Below is a small trained network, with its code and all its weights. Each question gives an input and a target symbol and asks what happens when units are switched off, that is, made to give their printed mean instead of their output.

import numpy as np


def w(rows, s, z=0):
    codes = np.array(rows[::2]) - 128.0
    scale = np.full(codes.shape[1], s)
    scale[-1] = z or s
    return codes * scale


def f(y):
    return y / 2 * (1 + np.tanh(0.7978845608 * (y + 0.044715 * y**3)))


def softmax(a):
    e = np.exp(a - a.max(-1, keepdims=True))
    return e / e.sum(-1, keepdims=True)


def log_softmax(a):
    a = a - a.max(-1, keepdims=True)
    return a - np.log(np.exp(a).sum(-1, keepdims=True))


def net(x, mask):
    ids = ['βγδεηλμξπσφ'.index(c) for c in x.split()]
    T = len(ids)
    res = E[ids] + P[:T]
    u = 0
    for l in range(2):
        r = res
        for j in range(3):
            rows = slice(3 * j, 3 * j + 3)
            q, k, v = (r @ M[l][rows].T for M in (Q, K, V))
            z = softmax(np.where(np.tri(T) > 0, q @ k.T / 3**0.5, -1e9)) @ v
            o = O[l][rows]
            res = res + np.where(mask[u + j], z, o[:, -1]) @ o[:, :-1]
        u += 3
        y = f(res @ A[l][:, :-1].T + A[l][:, -1])
        res = res + np.where(mask[u : u + 4], y, B[l][:, -1]) @ B[l][:, :-1]
        u += 4
    return log_softmax(res[-1] @ U[:, :-1].T + U[:, -1])


Q, K, V, O, A, B = {}, {}, {}, {}, {}, {}
E = w([
[151,204,65,137,134],'β',
[198,8,45,223,188],'γ',
[58,158,171,187,170],'δ',
[131,251,131,195,163],'ε',
[133,180,164,224,122],'η',
[245,169,153,194,114],'λ',
[202,190,127,5,160],'μ',
[139,39,234,124,149],'ξ',
[87,199,43,61,32],'π',
[14,228,43,104,190],'σ',
[145,63,85,191,47],'φ',
],0.015)
P = w([
[67,107,102,94,131],'0',
[59,168,116,116,132],'1',
[81,165,140,128,133],'2',
[98,157,163,141,137],'3',
[98,143,175,140,141],'4',
[119,134,203,149,142],'5',
[119,119,217,152,137],'6',
[136,118,234,155,142],'7',
[141,119,229,156,143],'8',
[144,113,235,159,145],'9',
[157,102,255,157,148],'10',
],0.0037)
Q[0] = w([
[89,104,122,233,166],'0.h1',
[67,124,70,55,38],'0.h1',
[75,166,88,158,151],'0.h1',
[127,144,29,209,46],'0.h2',
[59,207,43,100,215],'0.h2',
[19,93,2,131,52],'0.h2',
[102,159,159,157,247],'0.h3',
[93,118,51,61,73],'0.h3',
[92,178,58,21,63],'0.h3',
],0.0092)
K[0] = w([
[129,165,162,72,131],'0.h1',
[89,163,138,195,86],'0.h1',
[84,146,76,90,132],'0.h1',
[123,142,111,203,62],'0.h2',
[93,219,152,69,91],'0.h2',
[81,128,138,133,64],'0.h2',
[88,148,129,195,245],'0.h3',
[83,189,82,41,52],'0.h3',
[101,213,141,18,99],'0.h3',
],0.011)
V[0] = w([
[227,88,86,125,216],'0.h1',
[72,80,120,185,99],'0.h1',
[76,154,102,220,101],'0.h1',
[143,95,156,72,161],'0.h2',
[81,138,56,121,171],'0.h2',
[132,161,237,37,160],'0.h2',
[127,40,1,160,166],'0.h3',
[112,139,128,29,58],'0.h3',
[102,152,87,107,242],'0.h3',
],0.007)
O[0] = w([
[168,142,196,53,126,138],'0.h1',
[92,225,78,71,83,84],'0.h1',
[31,171,115,103,102,193],'0.h1',
[113,108,146,2,122,46],'0.h2',
[152,147,203,129,135,140],'0.h2',
[241,64,221,41,66,1],'0.h2',
[242,119,205,77,154,228],'0.h3',
[122,130,68,94,126,3],'0.h3',
[159,93,134,78,231,143],'0.h3',
],0.0047,0.0032)
A[0] = w([
[42,50,80,166,204,128],'0.n1',
[137,148,191,139,165,6],'0.n2',
[2,50,110,129,143,244],'0.n3',
[50,131,197,184,150,138],'0.n4',
],0.0077,0.002)
B[0] = w([
[48,63,199,153,96,215],'0.n1',
[89,103,214,240,204,194],'0.n2',
[41,70,207,96,89,218],'0.n3',
[188,255,210,98,64,255],'0.n4',
],0.0065,0.0031)
Q[1] = w([
[93,89,142,198,133],'1.h1',
[123,164,95,64,179],'1.h1',
[75,109,19,56,48],'1.h1',
[146,116,188,187,214],'1.h2',
[108,238,207,191,31],'1.h2',
[72,149,36,68,83],'1.h2',
[57,168,80,138,170],'1.h3',
[152,32,170,146,202],'1.h3',
[2,31,203,58,185],'1.h3',
],0.0067)
K[1] = w([
[99,185,118,97,140],'1.h1',
[103,113,148,159,84],'1.h1',
[52,128,132,200,146],'1.h1',
[132,131,156,115,254],'1.h2',
[127,78,79,138,132],'1.h2',
[71,135,99,48,58],'1.h2',
[78,172,122,163,155],'1.h3',
[149,147,120,51,118],'1.h3',
[62,113,162,42,125],'1.h3',
],0.0097)
V[1] = w([
[92,123,145,160,171],'1.h1',
[109,118,105,192,103],'1.h1',
[94,83,134,222,153],'1.h1',
[163,1,147,136,174],'1.h2',
[137,119,125,147,51],'1.h2',
[147,223,196,105,65],'1.h2',
[82,124,187,70,122],'1.h3',
[210,165,108,76,92],'1.h3',
[128,190,102,79,168],'1.h3',
],0.0073)
O[1] = w([
[146,107,121,179,179,163],'1.h1',
[106,95,131,215,74,156],'1.h1',
[135,69,134,255,157,110],'1.h1',
[103,88,137,169,143,7],'1.h2',
[150,190,126,84,198,190],'1.h2',
[117,194,90,74,96,214],'1.h2',
[73,86,152,100,40,71],'1.h3',
[150,183,69,186,92,50],'1.h3',
[118,198,89,187,168,96],'1.h3',
],0.0067,0.0019)
A[1] = w([
[96,211,132,111,254,89],'1.n1',
[115,38,101,125,190,16],'1.n2',
[180,130,2,175,120,97],'1.n3',
[104,182,110,172,103,4],'1.n4',
],0.0083,0.0026)
B[1] = w([
[131,2,54,86,196,254],'1.n1',
[138,238,169,84,133,150],'1.n2',
[245,69,136,25,15,222],'1.n3',
[184,119,34,221,174,183],'1.n4',
],0.0078,0.0053)
U = w([
[133,2,56,105,158,169],'β',
[136,75,181,167,212,126],'γ',
[68,171,179,128,117,213],'δ',
[71,182,67,161,232,112],'ε',
[81,242,124,186,160,92],'η',
[198,127,151,161,50,81],'λ',
[138,228,177,21,218,154],'μ',
[137,3,168,76,88,4],'ξ',
[61,176,72,112,105,200],'π',
[33,74,100,96,209,175],'σ',
[67,19,87,206,74,165],'φ',
],0.0061,0.0028)

Each question gives the input, a string of symbols that net reads in full, and the target symbol t.
The units are the heads (3 rows each of Q, K, V and O) and the neurons (one row each of A and B). Each row of codes is followed by its name. A weight is (code - 128) times the scale printed after its matrix; where a second scale follows, it is the last column's (O, A, B and U).
mask holds one flag per unit, layer by layer, with each layer's heads first. A switched-off unit (its flag False) gives its mean, the last column of its rows in O or B, instead of its output. The means were averaged over made-up inputs and are rounded, as every weight is.
A unit's drop is (log p(t) with every unit on - log p(t) with that unit switched off) / (log p(t) with every unit on - log p(t) with every unit switched off).
The circuit of an input: a set's keep is (log p(t) with only the set's units on - log p(t) with every unit switched off) / (log p(t) with every unit on - log p(t) with every unit switched off). Starting from the 12 units with the biggest drops (on a tie, the unit counted first), units are removed one at a time, each time the one whose removal leaves the highest keep (on an exact tie, the one counted first), for as long as the keep stays at least 0.8.
units of the circuit, in order: the units of the circuit, biggest drop first
unit that matters most: the unit with the biggest drop
k most important neurons: the k neurons with the biggest drops, biggest first
top k neurons in layer l: the k neurons of layer l with the biggest drops, biggest first
heads that matter: for each layer, one digit per head in row order, 1 if its drop is at least 0.15 and else 0, layers parted by /
drop of u: that unit's drop, to one decimal
input β λ λ φ γ, target γ: heads that matter : 001 / 010
input β β φ φ δ β β β λ σ, target σ: heads that matter : 001 / 000
input ε λ γ φ β β π ε π λ, target γ: unit that matters most : 0.h3
input λ φ δ β λ σ η, target η: heads that matter : 001 / 000
input μ ξ β β μ λ γ, target γ: heads that matter : 101 / 010
input γ γ ξ, target γ: units of the circuit, in order : 0.h3, 0.n2, 1.h1
input π δ δ δ, target δ: heads that matter : 101 / 001
input δ π μ β μ δ λ, target μ: heads that matter : 010 / 100
input δ φ ε φ ξ γ γ λ, target γ: units of the circuit, in order : 0.h3, 1.h2, 0.n2
input β β λ β δ ε β σ, target σ: 2 most important neurons : 1.n1, 1.n3
input δ λ λ μ η, target μ: units of the circuit, in order : 1.h1, 0.h2
input π γ ξ β δ ξ γ γ γ ξ, target γ: heads that matter : 001 / 010
input π γ ξ η, target γ: units of the circuit, in order : 0.h3, 1.h2, 0.n2
input λ π λ δ μ π δ, target μ: unit that matters most : 1.h1
input φ π ξ β δ ε β δ δ, target δ: heads that matter : 001 / 001
input λ π ε η δ φ σ η, target η: units of the circuit, in order : 0.n4, 1.n3, 0.h3, 0.h1
input ε β π γ μ σ λ η π λ, target μ: heads that matter : 110 / 100
input π φ σ ε, target ε: 2 most important neurons : 1.n1, 0.n3
input λ λ η γ λ λ π φ δ, target γ: 2 most important neurons : 0.n4, 0.n2
input φ φ β δ λ λ γ λ φ ε, target γ: unit that matters most : 0.h3
input λ λ μ π β, target β: top 3 neurons in layer 0 : 0.n3, 0.n4, 0.n1
input λ δ λ λ β, target β: top 3 neurons in layer 0 : 0.n3, 0.n1, 0.n4
input π γ η β ε, target γ: drop of 1.h2 : 0.3
input μ λ φ η, target μ: drop of 0.h3 : 0.1
input η λ μ ε, target μ: drop of 0.h1 : 0.1
input μ δ φ δ δ ε, target μ: drop of 1.n3 : 0.0
